How the points are linked:
at | $ § ~ @
s77 | s703 s335 s939 s243
s280 | s999 s686 s103 s177
s243 | s572 s425 s574 s812
s584 | s116 s342 s509 s500
s74 | s242 s658 s22 s974
s994 | s428 s91 s151 s715
s242 | s458 s637 s784 s756
s91 | s943 s204 s994 s664
s963 | s349 s980 s549 s335
s623 | s357 s703 s335 s297
s43 | s549 s756 s727 s349
s920 | s939 s349 s980 s703
s402 | s664 s247 s943 s856
s509 | s908 s584 s856 s313
s574 | s297 s243 s357 s822
s22 | s784 s74 s773 s458
s980 | s568 s920 s963 s623
s637 | s974 s840 s242 s740
s822 | s564 s812 s512 s91
s450 | s87 s938 s500 s670
s247 | s744 s715 s402 s509
s435 | s500 s675 s116 s87
s572 | s822 s528 s297 s681
s974 | s756 s727 s458 s980
s703 | s574 s714 s623 s572
s670 | s238 s999 s686 s22
s133 | s151 s564 s812 s428
s908 | s675 s116 s342 s938
s943 | s715 s402 s428 s801
s349 | s77 s568 s920 s714
s568 | s335 s939 s349 s357
s425 | s528 s297 s243 s133
s784 | s840 s242 s658 s43
s428 | s247 s943 s204 s18
s204 | s402 s428 s91 s744
s938 | s103 s545 s450 s999
s999 | s206 s240 s670 s74
s528 | s812 s512 s572 s151
s512 | s133 s822 s528 s994
s313 | s938 s500 s675 s280
s664 | s801 s744 s715 s342
s238 | s773 s206 s240 s784
s744 | s856 s18 s664 s908
s151 | s204 s994 s681 s247
s740 | s980 s549 s756 s939
s545 | s280 s87 s938 s240
s342 | s435 s908 s584 s450
s500 | s545 s450 s313 s686
s756 | s963 s740 s43 s568
s681 | s91 s151 s564 s402
s564 | s994 s681 s133 s943
s773 | s658 s22 s177 s840
s297 | s512 s572 s425 s564
s686 | s240 s670 s280 s773
s177 | s74 s773 s206 s637
s206 | s22 s177 s238 s242
s103 | s670 s280 s87 s206
s840 | s727 s458 s637 s549
s549 | s920 s963 s740 s77
s658 | s637 s784 s74 s727
s87 | s686 s103 s545 s238
s458 | s43 s974 s840 s963
s116 | s313 s435 s908 s545
s240 | s177 s238 s999 s658
s18 | s509 s801 s744 s116
s675 | s450 s313 s435 s103
s856 | s342 s509 s801 s675
s812 | s681 s133 s822 s204
s335 | s714 s623 s77 s425
s357 | s425 s574 s714 s512
s715 | s18 s664 s247 s584
s727 | s740 s43 s974 s920
s939 | s623 s77 s568 s574
s801 | s584 s856 s18 s435
s714 | s243 s357 s703 s528

The rows follow the links: the fewer symbols apart two points are, the more alike their rows tend to be.

Each row is also shifted at random along 6 hidden directions that mean nothing.

Rows with their points:
672 143 38 -89 20 314 -233 155 -263 -859 168 -531 -21 475 -14 73 -4 -94 -190 289 -109 44 179 -287 349 -24 -220 -190 -312 -126 -214 49 87 -261 -42 153 42 549 251 72 634 173 363 101 121 -462 -186 -11 87 -325 -576 -808 -103 719 157 -323 293 69 -654 -346 243 678 514; point s428
-183 -267 84 -54 -187 336 -122 225 -1 -313 19 -271 100 121 156 -30 46 -13 20 405 79 -104 -131 40 94 301 258 -46 -191 -1 46 -79 -21 -307 1 244 -226 207 -29 -39 411 49 66 233 53 78 -141 109 -25 -95 -166 -344 -74 280 162 20 412 -269 -93 -217 -24 62 214; point s856
68 192 51 -75 13 -282 -132 -289 11 377 -77 278 -25 -236 -49 187 -15 62 -109 -387 54 89 115 -91 -12 -222 -116 -109 110 -154 -7 220 -38 163 -149 -26 223 -284 -146 131 -350 -262 46 -301 -9 106 114 -33 -139 51 377 393 30 -586 -168 288 -164 -57 124 -41 -113 -39 -198; point s939
43 9 79 74 8 26 -69 -223 -85 67 -106 -32 111 21 92 -41 -36 342 71 259 33 197 119 31 112 -190 -68 -174 94 14 250 -155 361 -174 -71 16 84 -208 19 3 202 -163 1 -285 -112 -110 17 -73 172 94 80 72 64 393 -102 -286 169 -106 224 242 270 224 158; point s623
-354 -214 -78 -19 -296 174 -81 151 -103 -161 -59 -21 283 251 41 48 -190 378 -54 334 32 122 -106 156 43 -12 284 -227 -109 19 154 -55 243 -181 -63 222 -147 -142 2 126 324 -62 105 -72 -24 -65 112 28 231 -24 160 -46 -32 256 6 -326 494 -206 172 4 145 88 65; point s681
528 102 336 -1 97 152 -76 -2 76 -79 -55 -31 -102 280 12 -126 162 -365 -20 -16 140 -107 -115 -273 -44 328 170 182 28 -45 -77 -26 -225 -100 18 42 -12 504 116 -150 105 16 125 300 91 198 -123 -54 -457 60 -191 -243 -161 3 224 -5 -133 -54 -156 -20 -23 -210 72; point s103
-249 219 -101 39 -44 -79 -9 44 -327 -253 -69 132 4 488 -313 187 -212 129 -149 -137 -227 180 100 -106 -2 -123 -51 -140 -21 -66 -69 91 124 227 -83 57 226 130 251 27 52 52 168 22 -19 -300 333 -186 194 76 61 4 -136 142 59 -465 -235 212 -126 31 336 -75 -13; point s243
-141 166 -129 98 -98 27 -190 -90 -274 -79 65 -88 -132 -100 -219 223 -12 -229 -109 -224 -242 48 290 -48 34 -92 -292 -169 -111 -163 -115 197 228 -110 -142 54 282 103 249 -29 173 -167 95 28 -119 59 292 72 -24 47 148 115 -199 -32 21 240 -130 -10 -53 -263 3 94 285; point s574
144 26 2 -163 212 47 49 222 250 127 243 -149 -35 -119 221 -185 54 -185 28 -20 65 -267 9 82 134 154 -29 80 -86 -19 26 -170 -119 -233 7 2 -55 39 -138 64 65 232 -8 100 69 170 -114 99 -142 -240 -298 -208 -61 91 -46 180 72 -27 -128 -64 -217 213 58; point s116
701 186 272 -17 206 194 160 -152 59 -454 -73 134 -18 715 159 -298 -75 211 128 331 88 134 -180 -468 -264 137 304 260 535 146 -86 -191 66 214 -42 -195 -38 699 258 -23 159 231 406 71 -113 -152 -251 -227 -382 51 -308 -352 -50 280 112 -801 -246 404 -118 12 221 36 66; point s238
294 -331 -21 133 -306 121 -56 302 122 -9 -137 6 404 -218 204 -103 78 112 145 570 95 -144 -174 240 -57 171 535 140 -93 187 276 -128 -134 -260 185 16 -528 -238 -85 -26 233 -17 -134 238 -28 277 -413 157 30 -43 111 -113 174 -28 -7 86 528 -418 202 -186 -281 3 25; point s938
-78 -153 136 29 15 150 -116 -65 60 5 163 -278 -329 -538 -10 40 356 -661 61 -228 101 -220 53 -61 25 276 -241 194 -142 -69 -199 127 -211 -210 94 -19 -76 317 5 -230 19 -172 -170 346 14 344 -109 256 -407 38 -109 -37 -167 -310 196 805 -99 -184 -159 -303 -348 -172 300; point s87
-558 59 -52 195 -342 -151 -260 -133 -191 -51 -183 89 281 -348 -135 202 81 69 331 119 -153 -33 224 24 -194 -124 -10 -132 -71 16 82 164 -65 125 134 -28 -120 -264 198 -168 2 -252 -276 20 -148 107 -156 86 175 175 308 193 183 -423 -101 249 110 -229 46 -328 -169 56 88; point s963
215 249 51 279 67 -324 -290 -131 54 458 -169 67 141 -412 -180 154 206 -159 51 -177 -187 -98 342 -27 106 -136 -39 -84 -81 -113 372 -15 -53 -264 118 79 70 -250 130 -17 -42 -202 -122 95 -82 375 -37 62 -170 176 207 272 -37 -201 -141 277 -195 -345 111 22 -143 17 99; point s980
495 251 175 60 220 106 -189 -510 -5 56 220 -314 -490 -578 49 -34 364 -567 95 -417 64 25 349 -292 97 -27 -762 86 126 -144 -292 161 127 -130 -55 -273 412 352 151 -183 -14 -285 -83 -86 -157 162 -106 151 -335 24 -128 88 -114 -167 66 739 -374 111 -66 -211 -153 241 493; point s974
318 243 -19 259 -83 -151 -171 -123 -99 188 -66 266 45 -181 -243 163 51 -83 -6 -176 -158 30 162 -116 -173 -97 61 22 155 -30 74 135 108 -2 -18 -83 126 2 222 -33 -122 -222 80 103 -205 292 70 -41 -191 189 347 344 -55 -382 -29 153 -258 -32 210 -182 -137 -168 87; point s549
57 -175 34 -11 419 223 365 109 74 67 62 -48 -457 397 -187 -128 -14 -239 -380 -137 101 78 -204 -6 93 258 23 151 30 -49 29 -180 82 -144 -107 198 96 466 -1 17 35 213 269 147 165 -26 476 -153 -264 85 -248 -149 -275 598 230 -319 -414 211 -32 486 281 -443 -68; point s801
-177 -111 145 -70 -42 240 -141 223 -6 -255 78 -436 90 35 151 -98 130 -181 120 241 30 -253 38 85 245 245 -60 -61 -309 -22 9 -135 -95 -404 147 168 -129 146 7 -115 447 161 -186 198 124 42 -191 146 44 -186 -393 -435 -37 365 137 167 385 -286 -289 -151 -84 274 341; point s584
-458 153 -21 106 28 -169 69 -208 24 299 -158 438 75 41 -36 -82 -55 258 263 78 -120 97 26 -124 -363 -9 237 80 485 119 274 -128 175 171 -68 -75 22 -31 131 -47 -168 -83 -20 -53 -219 231 136 -136 -176 331 327 389 -31 -155 -55 -262 -357 61 352 176 49 -245 -151; point s756
383 -63 -225 -39 353 -54 244 299 104 55 137 -253 -68 117 -28 -63 -91 22 -335 -44 -47 -35 12 234 373 -149 -197 -32 -259 -50 44 -145 20 -147 83 61 28 -172 -156 212 17 304 67 -21 154 -325 176 -55 307 -266 -410 -263 11 615 -97 -258 -7 128 -180 397 169 235 -87; point s402
514 317 119 136 156 -195 -138 -269 -221 -113 -158 -39 -168 122 -333 158 49 -191 -156 -259 -103 140 250 -209 88 -151 -342 -44 -105 -97 -93 163 -18 146 96 -41 297 141 199 -72 -68 -88 94 34 28 -216 91 -167 19 169 -68 -45 -13 69 3 -92 -390 121 -249 118 188 18 27; point s920
554 85 173 270 194 164 -56 -274 -31 -336 -34 -97 -146 50 -104 -110 264 -278 102 213 -45 75 71 -396 -168 130 3 221 225 66 78 -115 34 -107 128 -41 -67 679 408 -174 256 -66 150 311 -132 67 -195 -54 -475 210 -232 -290 -88 290 184 -150 -343 79 -180 -77 130 -28 324; point s22
1086 177 115 24 -279 30 -241 -68 -82 -28 -268 204 490 242 150 58 -181 551 -77 351 93 198 42 -27 99 -238 357 -198 79 12 213 -22 246 -156 -109 23 41 -347 -63 196 183 -167 257 -268 -44 -50 -252 -93 181 -24 276 45 176 57 -177 -439 520 -228 323 38 139 310 -16; point s335
126 -138 -220 -101 55 165 -5 132 68 -202 349 -276 -206 -356 81 115 38 -193 -182 -78 21 -43 58 47 165 -111 -223 -15 -199 -108 -148 178 -92 -179 -70 48 -135 98 -184 224 110 -40 169 -94 55 -48 28 252 -101 -383 -153 -192 -50 -19 -17 407 179 8 -229 -350 -190 374 158; point s247
218 280 189 148 247 -285 -282 -270 81 328 -182 10 7 -248 -126 114 188 -121 -53 -191 -39 -6 342 -169 267 -187 -213 -109 -57 -132 303 -23 -41 -220 74 111 157 -93 74 42 -33 -183 39 -47 47 108 -11 -70 -199 139 -41 73 -8 -35 -157 49 -233 -232 -101 183 24 136 52; point s349
437 -22 50 66 -96 48 145 51 71 -87 -109 183 279 134 162 -246 -34 329 256 415 36 -11 -167 9 -255 47 363 195 326 248 131 -199 19 61 110 -207 -260 -35 81 -58 -1 157 -53 61 -161 66 -376 -28 0 43 32 -25 189 44 -23 -307 114 75 230 -6 -47 43 -59; point s206
1101 175 -19 -82 393 -13 152 341 427 439 182 258 7 128 170 -214 -35 -97 -291 -128 69 -179 -124 -12 70 75 323 243 189 -73 224 -255 -63 -262 -150 19 -32 85 -189 316 -72 338 378 119 33 377 -35 -49 -472 -200 -135 -61 -191 -23 -53 -167 -180 49 95 163 -232 -19 -162; point s435
824 -106 -202 15 -45 -129 283 367 189 853 37 397 -181 -349 -239 61 -71 -475 -443 -792 65 -203 -317 440 -59 164 180 331 -93 -17 -172 283 -222 184 5 -199 135 -445 -336 55 -751 -9 -99 221 104 462 305 133 6 57 522 687 -58 -774 46 730 -306 19 417 75 -449 -857 -559; point s545

From each start, follow one symbol. Which point do you reach?
Answers are names.
start 71 167 19 90 -222 237 -196 -174 -358 -449 -44 14 83 329 -62 115 -106 224 60 265 -99 243 85 -200 -87 -52 45 -201 140 -34 -25 72 360 -25 -134 71 126 316 312 -34 372 -178 259 -88 -209 -167 47 -38 -17 44 103 -127 -59 218 74 -335 205 70 36 -227 284 207 303
§ -> s357
start -88 -387 -237 -48 -71 150 376 263 9 -46 18 72 -53 117 -29 7 -214 172 -260 91 99 184 -331 277 -13 34 251 35 -62 145 -43 16 43 153 -35 49 -195 -128 -229 154 -131 134 113 -46 93 -255 195 -5 266 -122 38 14 60 130 50 -161 181 167 160 164 118 -256 -306
§ -> s18
start 1190 -182 -61 142 41 206 248 262 49 -109 1 39 -39 197 -34 -75 -75 -39 -267 171 64 24 -267 98 -38 130 258 280 30 144 -35 10 -1 -23 78 -127 -172 122 -30 37 -50 165 211 247 22 -35 -88 3 3 -62 -66 -122 42 203 170 -143 57 113 148 81 4 -196 -80
§ -> s938
start -47 -434 -128 -7 -294 426 -12 90 -139 -428 255 -544 -155 -467 48 105 167 -338 -47 179 33 -24 -69 190 194 137 -233 -66 -393 -2 -321 176 43 -269 87 45 -228 76 -91 -92 314 -144 -117 48 5 -67 -98 330 174 -236 -120 -239 25 162 155 656 567 -175 -122 -396 -106 245 369
~ -> s744
start -309 -92 5 133 -252 125 43 -183 -149 -517 -93 37 34 90 -8 -72 49 55 324 359 -90 48 -111 -218 -448 143 180 184 325 200 -128 79 -37 328 108 -189 -270 351 292 -218 61 -92 -85 150 -149 -70 -265 57 -93 115 5 -153 94 -141 116 -107 -32 164 -69 -347 16 -41 114
§ -> s22
start -195 -4 331 -184 -84 -40 -47 92 84 -134 -217 33 337 365 303 -244 -15 229 307 293 182 -173 -215 -41 -130 218 350 72 99 146 1 -180 -275 145 151 0 -186 -24 -46 -178 19 206 -179 99 130 -23 -388 -112 96 37 -146 -184 165 -59 44 -305 222 -70 -48 61 -62 -44 -174
$ -> s240
start 774 320 270 29 -4 -293 -371 -93 153 366 -280 425 443 99 55 114 -32 404 -105 55 69 48 145 -140 77 -265 433 -124 117 -70 458 -89 -60 -150 -75 101 7 -370 -137 281 -49 -136 226 -107 12 226 -154 -190 -164 100 301 213 90 -293 -294 -326 136 -335 225 163 -18 141 -225
~ -> s349
start 589 64 234 -88 -79 -147 -54 323 235 473 -154 280 311 139 120 -109 -56 42 -27 -107 145 -280 -239 176 -59 207 491 191 0 56 106 -68 -264 -18 91 10 -2 -330 -210 -30 -281 123 -110 183 153 362 -192 -29 -25 38 227 229 48 -444 -38 60 113 -196 250 124 -284 -340 -334
$ -> s999
start 138 -104 41 -68 71 226 37 220 -51 -122 124 -364 -209 118 -28 -72 42 -419 -214 -127 53 -138 -40 94 237 255 -209 41 -316 -76 -209 -29 -40 -215 55 111 86 234 1 -105 189 172 -61 215 143 -65 101 75 32 -104 -296 -293 -183 340 222 205 8 -8 -180 17 24 -98 194
$ -> s908
start -470 63 339 -253 245 27 22 -219 108 -241 38 -113 -181 212 223 -237 119 -139 312 25 117 -131 -62 -260 -168 226 -118 170 224 41 -179 -163 -218 221 47 -63 25 455 45 -220 -12 161 -130 71 59 -88 -144 -57 -323 17 -360 -257 -39 50 113 -120 -276 191 -309 4 42 -23 71
§ -> s999
start 183 -156 14 164 537 154 204 -28 441 132 134 -241 -170 -152 173 -336 255 -177 77 378 29 -112 25 -97 107 137 26 204 227 56 377 -433 46 -514 90 20 -330 324 22 64 283 226 104 184 -28 193 -108 27 -449 -47 -536 -372 -74 707 10 -148 -138 -45 -62 305 -21 213 228
@ -> s280
start 557 129 184 66 100 -46 -185 -344 -21 22 -90 -146 16 -65 67 15 93 220 -25 110 70 162 196 -122 260 -255 -284 -196 -62 -19 140 -39 174 -177 7 50 142 -131 -15 6 132 -182 52 -267 -25 -142 -114 -102 75 14 -73 -72 69 308 -107 -159 117 -142 5 186 244 327 178
~ -> s939
start 198 15 164 -63 243 109 170 -157 79 -213 117 -374 -190 -66 169 -305 187 -215 249 25 30 -134 63 -46 13 46 -383 159 130 99 -215 -106 -12 50 145 -243 58 293 73 -243 54 128 -240 89 -23 -132 -257 2 29 -27 -452 -270 85 297 89 96 -162 300 -220 102 31 204 258
$ -> s177
start 613 -43 -154 334 -208 -282 181 225 -87 452 -326 165 505 38 -128 -36 -200 456 22 202 -211 -9 -8 492 93 -249 148 -70 -84 240 276 -146 244 90 258 -234 -10 -860 13 -135 -217 74 -433 -1 -122 -80 -82 -77 865 221 335 402 397 190 -147 -310 205 -87 535 464 104 -132 -242
$ -> s980
start 39 178 165 -205 -2 -122 50 72 246 232 -34 405 136 200 286 -195 -64 166 192 -119 151 -182 -251 -103 -411 158 390 203 376 54 -41 -46 -209 321 -60 -150 -9 -14 -165 25 -330 132 76 -6 -6 273 -179 -52 -259 7 191 195 19 -592 -31 -72 -106 129 145 -38 -253 -241 -319
§ -> s240
